Below is a small trained network, with its code and all its weights. Each question gives an input and a class and asks what happens when units are switched off, that is, made to give their printed mean instead of their output.

import numpy as np


def w(rows, s, z=0):
    codes = np.array(rows[::2]) - 128.0
    scale = np.full(codes.shape[1], s)
    scale[-1] = z or s
    return codes * scale


def norm(h):
    return h / np.sqrt((h * h).mean(-1, keepdims=True) + 1e-5)


def f(y):
    return np.maximum(y, 0)


def log_softmax(a):
    a = a - a.max(-1, keepdims=True)
    return a - np.log(np.exp(a).sum(-1, keepdims=True))


def net(x, mask):
    res = np.array(x, float).reshape(1, 6) / 4 @ E
    u = 0
    for l in range(2):
        y = f(norm(res) @ A[l][:, :-1].T + A[l][:, -1])
        res = res + np.where(mask[u : u + 8], y, B[l][:, -1]) @ B[l][:, :-1]
        u += 8
    return log_softmax(norm(res)[-1] @ U[:, :-1].T + U[:, -1])


A, B = {}, {}
E = w([
[33,127,131,70,145,31],'x0',
[223,180,168,77,176,234],'x1',
[193,187,134,134,110,41],'x2',
[155,74,219,108,153,167],'x3',
[93,97,105,59,23,201],'x4',
[84,254,199,125,27,186],'x5',
],0.0067)
A[0] = w([
[152,157,91,86,79,122,26],'L0N0',
[144,143,72,96,123,115,134],'L0N1',
[255,35,178,157,162,196,55],'L0N2',
[86,91,73,150,82,89,96],'L0N3',
[82,113,204,65,113,128,81],'L0N4',
[189,144,57,147,144,58,37],'L0N5',
[89,47,47,73,84,105,4],'L0N6',
[170,209,201,187,146,156,143],'L0N7',
],0.0091,0.0038)
B[0] = w([
[108,160,92,46,99,120,150],'L0N0',
[74,137,90,99,128,126,166],'L0N1',
[185,90,14,255,116,217,253],'L0N2',
[195,81,83,190,166,141,198],'L0N3',
[41,108,171,131,202,175,184],'L0N4',
[132,107,181,102,126,79,189],'L0N5',
[194,148,186,206,128,165,205],'L0N6',
[206,125,116,223,127,157,222],'L0N7',
],0.0075,0.0056)
A[1] = w([
[160,223,175,160,157,147,152],'L1N0',
[141,98,100,168,191,2,135],'L1N1',
[92,101,199,123,152,152,26],'L1N2',
[68,81,124,182,53,83,203],'L1N3',
[200,86,170,100,120,122,137],'L1N4',
[188,103,127,94,156,153,53],'L1N5',
[152,78,92,134,184,162,253],'L1N6',
[184,182,150,126,94,83,195],'L1N7',
],0.016,0.0051)
B[1] = w([
[180,108,180,199,37,111,189],'L1N0',
[78,168,211,61,52,2,233],'L1N1',
[84,29,204,93,161,101,151],'L1N2',
[231,149,93,165,215,167,203],'L1N3',
[135,128,95,136,112,168,158],'L1N4',
[195,203,107,165,140,146,156],'L1N5',
[83,251,66,111,192,135,251],'L1N6',
[73,24,96,111,46,184,180],'L1N7',
],0.0099,0.013)
U = w([
[86,138,104,67,128,176,103],'0',
[128,35,76,82,93,137,35],'1',
[81,50,209,117,180,163,101],'2',
[140,125,187,155,2,109,163],'3',
[182,174,80,205,152,184,171],'4',
[97,175,124,77,155,26,215],'5',
[133,106,130,92,134,121,1],'6',
],0.021,0.0086)

Each question gives the input, the list of numbers given to net, and the class t.
The units are the neurons (one row each of A and B). Each row of codes is followed by its name. A weight is (code - 128) times the scale printed after its matrix; where a second scale follows, it is the last column's (A, B and U).
mask holds one flag per neuron, layer by layer. A switched-off neuron (its flag False) gives its mean, the last column of its row in B, instead of its output. The means were averaged over made-up inputs and are rounded, as every weight is.
A unit's drop is (log p(t) with every unit on - log p(t) with that unit switched off) / (log p(t) with every unit on - log p(t) with every unit switched off).
The circuit of an input: a set's keep is (log p(t) with only the set's units on - log p(t) with every unit switched off) / (log p(t) with every unit on - log p(t) with every unit switched off). Starting from the 12 units with the biggest drops (on a tie, the unit counted first), units are removed one at a time, each time the one whose removal leaves the highest keep (on an exact tie, the one counted first), for as long as the keep stays at least 0.8.
circuit, biggest first: the units of the circuit, biggest drop first
k most important neurons: the k neurons with the biggest drops, biggest first
k most important neurons of layer l: the k neurons of layer l with the biggest drops, biggest first
drop of u: that unit's drop, to one decimal
input [-5,5,8,-4,-7,-6], class 3: circuit, biggest first => (L1N1; L1N0)
input [-4,-7,1,0,1,0], class 5: 4 most important neurons => (L1N1; L0N3; L0N2; L0N7)
input [7,7,-7,1,-2,0], class 2: circuit, biggest first => (L1N2)
input [7,0,1,6,0,-1], class 2: circuit, biggest first => (L1N2; L0N4)
input [4,7,-8,-4,4,4], class 2: 2 most important neurons => (L0N2; L1N6)
input [3,7,2,-1,-5,0], class 3: 2 most important neurons => (L1N0; L1N3)
input [-1,-7,-5,-8,4,-6], class 5: 3 most important neurons => (L1N1; L0N2; L0N7)
input [5,6,-2,0,5,-2], class 2: circuit, biggest first => (L0N4; L1N2)
input [0,6,7,-1,-8,-5], class 3: 2 most important neurons => (L1N1; L1N0)
input [3,-3,-5,4,4,-3], class 2: 3 most important neurons of layer 1 => (L1N2; L1N5; L1N1)
input [7,2,-6,-8,4,-3], class 4: 2 most important neurons => (L0N6; L1N1)
input [0,-7,7,5,7,-5], class 5: 2 most important neurons of layer 0 => (L0N2; L0N3)
input [4,2,2,7,6,-2], class 0: 2 most important neurons => (L1N6; L0N4)
input [5,6,-1,8,-5,7], class 3: circuit, biggest first => (L1N0)
input [-5,-8,7,0,-1,-1], class 5: 2 most important neurons => (L1N1; L1N0)
input [8,8,-7,-7,-4,4], class 3: 2 most important neurons => (L1N0; L0N2)
input [8,6,-6,-4,4,4], class 2: 2 most important neurons => (L1N6; L0N4)
input [0,7,5,-6,1,-4], class 5: 3 most important neurons of layer 1 => (L1N3; L1N1; L1N6)
input [3,3,-5,-5,1,-4], class 5: 2 most important neurons => (L0N2; L1N3)
input [0,3,-6,-5,-1,8], class 3: circuit, biggest first => (L1N6)
input [7,-3,0,2,6,-1], class 2: 4 most important neurons of layer 0 => (L0N2; L0N4; L0N6; L0N7)
input [-4,-6,-5,8,4,-8], class 4: drop of L1N2 => 0.0
